Below is a small trained network, with its code and all its weights. Each question gives an input and a target symbol and asks what happens when units are switched off, that is, made to give their printed mean instead of their output.

import numpy as np


def w(rows, s, z=0):
    codes = np.array(rows[::2]) - 128.0
    scale = np.full(codes.shape[1], s)
    scale[-1] = z or s
    return codes * scale


def norm(h):
    return h / np.sqrt((h * h).mean(-1, keepdims=True) + 1e-5)


def f(y):
    return y / 2 * (1 + np.tanh(0.7978845608 * (y + 0.044715 * y**3)))


def softmax(a):
    e = np.exp(a - a.max(-1, keepdims=True))
    return e / e.sum(-1, keepdims=True)


def log_softmax(a):
    a = a - a.max(-1, keepdims=True)
    return a - np.log(np.exp(a).sum(-1, keepdims=True))


def net(x, mask):
    ids = ['ΘΛΞΣΨαβπτφ'.index(c) for c in x.split()]
    T = len(ids)
    res = E[ids] + P[:T]
    r = norm(res)
    for j in range(2):
        rows = slice(2 * j, 2 * j + 2)
        q, k, v = (r @ M[0][rows].T for M in (Q, K, V))
        z = softmax(np.where(np.tri(T) > 0, q @ k.T / 2**0.5, -1e9)) @ v
        o = O[0][rows]
        res = res + np.where(mask[j], z, o[:, -1]) @ o[:, :-1]
    y = f(norm(res) @ A[0][:, :-1].T + A[0][:, -1])
    res = res + np.where(mask[2:6], y, B[0][:, -1]) @ B[0][:, :-1]
    return log_softmax(norm(res)[-1] @ U[:, :-1].T + U[:, -1])


Q, K, V, O, A, B = {}, {}, {}, {}, {}, {}
E = w([
[156,71,71,92,139],'Θ',
[68,92,132,162,170],'Λ',
[83,120,105,70,143],'Ξ',
[137,158,23,161,240],'Σ',
[203,253,113,30,106],'Ψ',
[98,117,71,167,105],'α',
[65,90,122,147,81],'β',
[60,132,91,152,142],'π',
[67,165,82,95,193],'τ',
[95,112,84,140,123],'φ',
],0.014)
P = w([
[255,164,234,94,85],'0',
[81,54,88,146,65],'1',
[99,89,95,111,54],'2',
[103,84,85,106,61],'3',
[78,55,99,119,61],'4',
[83,95,83,88,56],'5',
[65,82,91,107,54],'6',
[101,125,56,62,80],'7',
[61,65,90,75,52],'8',
[50,118,54,74,81],'9',
],0.0054)
Q[0] = w([
[190,137,234,164,156],'h0',
[100,135,78,121,86],'h0',
[174,146,246,166,130],'h1',
[175,125,184,177,148],'h1',
],0.012)
K[0] = w([
[48,15,36,173,179],'h0',
[188,168,183,82,100],'h0',
[72,37,5,110,114],'h1',
[70,90,123,182,233],'h1',
],0.011)
V[0] = w([
[253,47,100,70,110],'h0',
[171,91,77,183,229],'h0',
[84,69,208,14,129],'h1',
[147,151,75,24,219],'h1',
],0.012)
O[0] = w([
[136,87,107,96,225,173],'h0',
[109,102,219,174,178,83],'h0',
[131,67,112,4,77,72],'h1',
[62,100,175,154,100,254],'h1',
],0.013,0.0067)
A[0] = w([
[126,174,95,53,230,7],'n0',
[166,195,117,21,79,120],'n1',
[111,81,199,143,198,70],'n2',
[100,165,131,8,115,228],'n3',
],0.011,0.0016)
B[0] = w([
[81,105,184,116,79,239],'n0',
[209,84,144,178,144,188],'n1',
[189,105,213,140,134,175],'n2',
[92,79,103,247,100,253],'n3',
],0.012,0.0047)
U = w([
[141,115,247,219,203,167],'Θ',
[185,65,123,235,111,21],'Λ',
[142,218,72,181,218,251],'Ξ',
[113,135,116,108,136,28],'Σ',
[37,141,205,138,45,159],'Ψ',
[226,127,70,64,103,216],'α',
[116,100,87,45,106,32],'β',
[157,235,101,140,49,187],'π',
[119,41,200,72,245,44],'τ',
[128,112,64,50,229,77],'φ',
],0.013,0.0034)

Each question gives the input, a string of symbols that net reads in full, and the target symbol t.
The units are the heads (2 rows each of Q, K, V and O) and the neurons (one row each of A and B). Each row of codes is followed by its name. A weight is (code - 128) times the scale printed after its matrix; where a second scale follows, it is the last column's (O, A, B and U).
mask holds one flag per unit, heads first, then neurons. A switched-off unit (its flag False) gives its mean, the last column of its rows in O or B, instead of its output. The means were averaged over made-up inputs and are rounded, as every weight is.
A unit's drop is (log p(t) with every unit on - log p(t) with that unit switched off) / (log p(t) with every unit on - log p(t) with every unit switched off).
The circuit of an input: a set's keep is (log p(t) with only the set's units on - log p(t) with every unit switched off) / (log p(t) with every unit on - log p(t) with every unit switched off). Starting from all 6 units, units are removed one at a time, each time the one whose removal leaves the highest keep (on an exact tie, the one counted first), for as long as the keep stays at least 0.8.
units of the circuit, in order: the units of the circuit, biggest drop first
unit that matters most: the unit with the biggest drop
top k neurons: the k neurons with the biggest drops, biggest first
which heads matter: for each layer, one digit per head in row order, 1 if its drop is at least 0.15 and else 0, layers parted by /
drop of u: that unit's drop, to one decimal
input α β τ α τ Θ Θ Ξ, target Ξ: units of the circuit, in order : [h1]
input π τ τ Ξ, target π: which heads matter : 10
input Λ Σ τ Λ τ τ Ξ Λ, target Λ: which heads matter : 11
input Θ Σ τ φ, target τ: which heads matter : 10
input α Λ Σ τ α τ Θ, target Ξ: which heads matter : 01
input Λ φ τ π φ τ α Θ Θ Ξ, target Λ: units of the circuit, in order : [h1 n3 n1]
input τ α Λ, target Ψ: which heads matter : 10
input β φ τ, target α: which heads matter : 01
input β α φ, target α: which heads matter : 01
input Σ τ τ Ξ, target Θ: which heads matter : 00
input π τ Σ Σ τ, target π: which heads matter : 10
input Ψ τ τ Σ, target φ: which heads matter : 00
input α Θ τ φ, target Ξ: which heads matter : 01
input Σ π Θ Θ φ α Σ Σ, target Θ: unit that matters most : h0
input Σ Ξ τ τ τ π α, target Θ: which heads matter : 10
input Λ Λ τ π α τ, target Λ: units of the circuit, in order : [h1 n1 n3]
input τ α Θ τ Σ τ Σ β τ Ψ, target Λ: top 2 neurons : [n1 n3]
input φ τ τ τ, target φ: drop of h0 : 0.5
input Ξ τ Σ τ τ β Σ β α, target β: drop of h1 : 0.2
input Ξ Θ τ τ τ, target β: drop of h1 : 0.3
input β Ξ α π τ Θ α τ β α, target α: units of the circuit, in order : [h1]
